Here is a tiny trained network, its code and every weight. The questions are about switching its units off for an input and a class, where a switched-off unit gives its printed mean instead of its output.

import numpy as np


def w(rows, s, z=0):
    codes = np.array(rows[::2]) - 128.0
    scale = np.full(codes.shape[1], s)
    scale[-1] = z or s
    return codes * scale


def norm(h):
    return h / np.sqrt((h * h).mean(-1, keepdims=True) + 1e-5)


def f(y):
    return y / 2 * (1 + np.tanh(0.7978845608 * (y + 0.044715 * y**3)))


def log_softmax(a):
    a = a - a.max(-1, keepdims=True)
    return a - np.log(np.exp(a).sum(-1, keepdims=True))


def net(x, mask):
    res = np.array(x, float).reshape(1, 7) / 4 @ E
    u = 0
    for l in range(2):
        y = f(norm(res) @ A[l][:, :-1].T + A[l][:, -1])
        res = res + np.where(mask[u : u + 8], y, B[l][:, -1]) @ B[l][:, :-1]
        u += 8
    return log_softmax(norm(res)[-1] @ U[:, :-1].T + U[:, -1])


A, B = {}, {}
E = w([
[132,131,129,130,134,126,127,130,128,128,124],'x0',
[113,130,118,133,110,124,130,130,121,121,128],'x1',
[121,133,121,130,128,123,119,129,116,129,126],'x2',
[119,61,108,117,141,2,143,75,170,161,101],'x3',
[104,72,112,36,160,137,133,149,50,51,40],'x4',
[127,131,122,129,125,129,132,126,124,127,129],'x5',
[169,196,187,69,23,100,175,149,106,180,61],'x6',
],0.0072)
A[0] = w([
[124,108,163,41,75,131,170,128,34,152,60,26],'L0N1',
[136,97,104,115,129,179,105,175,113,62,75,54],'L0N2',
[157,242,171,196,107,255,84,181,133,102,192,169],'L0N3',
[133,91,115,204,178,243,106,223,107,100,194,46],'L0N4',
[137,139,85,64,159,65,149,122,90,125,119,136],'L0N5',
[99,129,118,206,142,147,67,95,203,166,203,170],'L0N6',
[159,203,181,76,36,100,165,141,99,170,108,252],'L0N7',
[74,156,61,107,51,149,89,80,126,105,132,154],'L0N8',
],0.0056,0.0025)
B[0] = w([
[142,122,22,135,162,117,114,207,243,36,90,195],'L0N1',
[25,160,197,71,183,136,149,113,63,232,150,172],'L0N2',
[162,101,149,111,89,81,60,105,128,2,137,254],'L0N3',
[44,246,163,104,89,105,157,95,206,129,113,214],'L0N4',
[119,120,178,113,91,133,116,83,215,116,116,156],'L0N5',
[169,151,11,125,150,152,136,152,173,134,39,230],'L0N6',
[186,142,139,121,122,143,105,138,95,193,116,244],'L0N7',
[199,146,175,128,226,149,136,88,199,148,138,135],'L0N8',
],0.0066,0.0068)
A[1] = w([
[97,185,158,78,125,255,107,186,101,127,139,253],'L1N1',
[50,89,169,103,200,126,151,93,119,87,173,9],'L1N2',
[148,73,125,150,114,73,188,79,119,227,106,89],'L1N3',
[105,60,91,141,164,74,160,93,161,170,130,84],'L1N4',
[110,108,80,128,146,178,109,98,95,82,126,199],'L1N5',
[130,86,85,184,124,112,146,153,146,145,145,90],'L1N6',
[160,149,149,142,70,106,106,104,90,158,167,95],'L1N7',
[167,186,114,143,104,123,152,181,166,154,134,82],'L1N8',
],0.0099,0.0022)
B[1] = w([
[147,129,43,177,194,162,198,162,106,194,144,255],'L1N1',
[63,138,254,135,106,104,144,98,44,118,156,217],'L1N2',
[52,223,93,103,140,132,97,128,158,170,134,188],'L1N3',
[198,42,157,167,112,162,139,128,81,86,141,222],'L1N4',
[118,167,175,103,52,114,121,118,138,183,127,199],'L1N5',
[119,110,147,115,185,112,189,145,101,184,69,161],'L1N6',
[182,18,187,132,115,135,89,167,130,172,197,174],'L1N7',
[53,93,167,131,128,134,117,79,84,100,189,210],'L1N8',
],0.0093,0.0071)
U = w([
[116,208,75,158,106,159,102,68,201,37,172,189],'0',
[244,91,176,157,66,161,90,180,97,117,215,50],'1',
[148,68,51,201,187,133,178,81,157,166,99,15],'2',
[99,142,141,105,86,99,90,92,157,247,178,254],'3',
[54,196,172,131,167,161,211,135,68,135,152,183],'4',
[187,158,27,83,146,202,177,213,101,129,95,80],'5',
[106,41,222,123,101,121,144,67,76,65,124,95],'6',
[159,98,118,36,94,42,136,162,189,105,36,179],'7',
],0.016,0.00092)

Each question gives the input, the list of numbers given to net, and the class t.
The units are the neurons (one row each of A and B). Each row of codes is followed by its name. A weight is (code - 128) times the scale printed after its matrix; where a second scale follows, it is the last column's (A, B and U).
mask holds one flag per neuron, layer by layer. A switched-off neuron (its flag False) gives its mean, the last column of its row in B, instead of its output. The means were averaged over made-up inputs and are rounded, as every weight is.
A unit's drop is (log p(t) with every unit on - log p(t) with that unit switched off) / (log p(t) with every unit on - log p(t) with every unit switched off).
The circuit of an input: a set's keep is (log p(t) with only the set's units on - log p(t) with every unit switched off) / (log p(t) with every unit on - log p(t) with every unit switched off). Starting from the 12 units with the biggest drops (on a tie, the unit counted first), units are removed one at a time, each time the one whose removal leaves the highest keep (on an exact tie, the one counted first), for as long as the keep stays at least 0.8.
circuit, biggest first: the units of the circuit, biggest drop first
unit that matters most: the unit with the biggest drop
k most important neurons: the k neurons with the biggest drops, biggest first
top k neurons in layer l: the k neurons of layer l with the biggest drops, biggest first
drop of u: that unit's drop, to one decimal
input [-2,4,1,-3,5,-6,1], class 5: unit that matters most -> L0N1
input [-6,-6,-6,8,8,-3,0], class 6: top 2 neurons in layer 1 -> L1N4, L1N2
input [0,-8,-8,0,5,3,3], class 5: 2 most important neurons -> L0N3, L0N2
input [-5,7,-5,0,-6,-4,-2], class 0: circuit, biggest first -> L1N1, L0N6
input [8,-2,4,0,0,0,-5], class 0: circuit, biggest first -> L0N6, L1N1
input [-4,7,-7,-3,7,-7,0], class 4: top 2 neurons in layer 0 -> L0N2, L0N6
input [2,-7,-8,-1,2,-7,7], class 5: top 2 neurons in layer 0 -> L0N1, L0N3
input [2,1,-2,8,2,-5,-2], class 6: 2 most important neurons -> L1N4, L0N6
input [-3,-3,6,-6,0,5,-5], class 0: top 2 neurons in layer 0 -> L0N3, L0N6
input [-1,3,3,0,6,1,-7], class 4: top 3 neurons in layer 0 -> L0N3, L0N2, L0N4
input [-3,5,-1,1,3,6,2], class 7: 2 most important neurons -> L0N1, L1N1
input [2,-2,8,7,-4,-7,0], class 2: top 4 neurons in layer 0 -> L0N7, L0N4, L0N6, L0N2
input [-2,8,-8,-1,-4,6,0], class 0: 2 most important neurons -> L0N6, L1N4
input [6,-6,8,-1,-6,4,2], class 1: unit that matters most -> L0N3
input [4,2,-7,-1,-7,7,0], class 0: 2 most important neurons -> L0N6, L1N4
input [-5,-6,-6,-4,0,2,-5], class 0: top 2 neurons in layer 0 -> L0N3, L0N6
input [-8,-2,1,1,2,-2,1], class 7: 2 most important neurons -> L1N1, L0N1
input [-1,3,3,-1,7,-1,-3], class 4: 2 most important neurons -> L1N1, L0N3
input [-7,8,-4,-5,-1,-7,4], class 1: drop of L0N3 -> 0.2
input [7,2,4,4,-7,-8,-1], class 2: unit that matters most -> L0N6
input [-3,4,-3,7,-5,-2,-1], class 2: drop of L1N4 -> 0.3
input [1,7,0,-4,8,-5,-2], class 4: drop of L1N5 -> 0.0
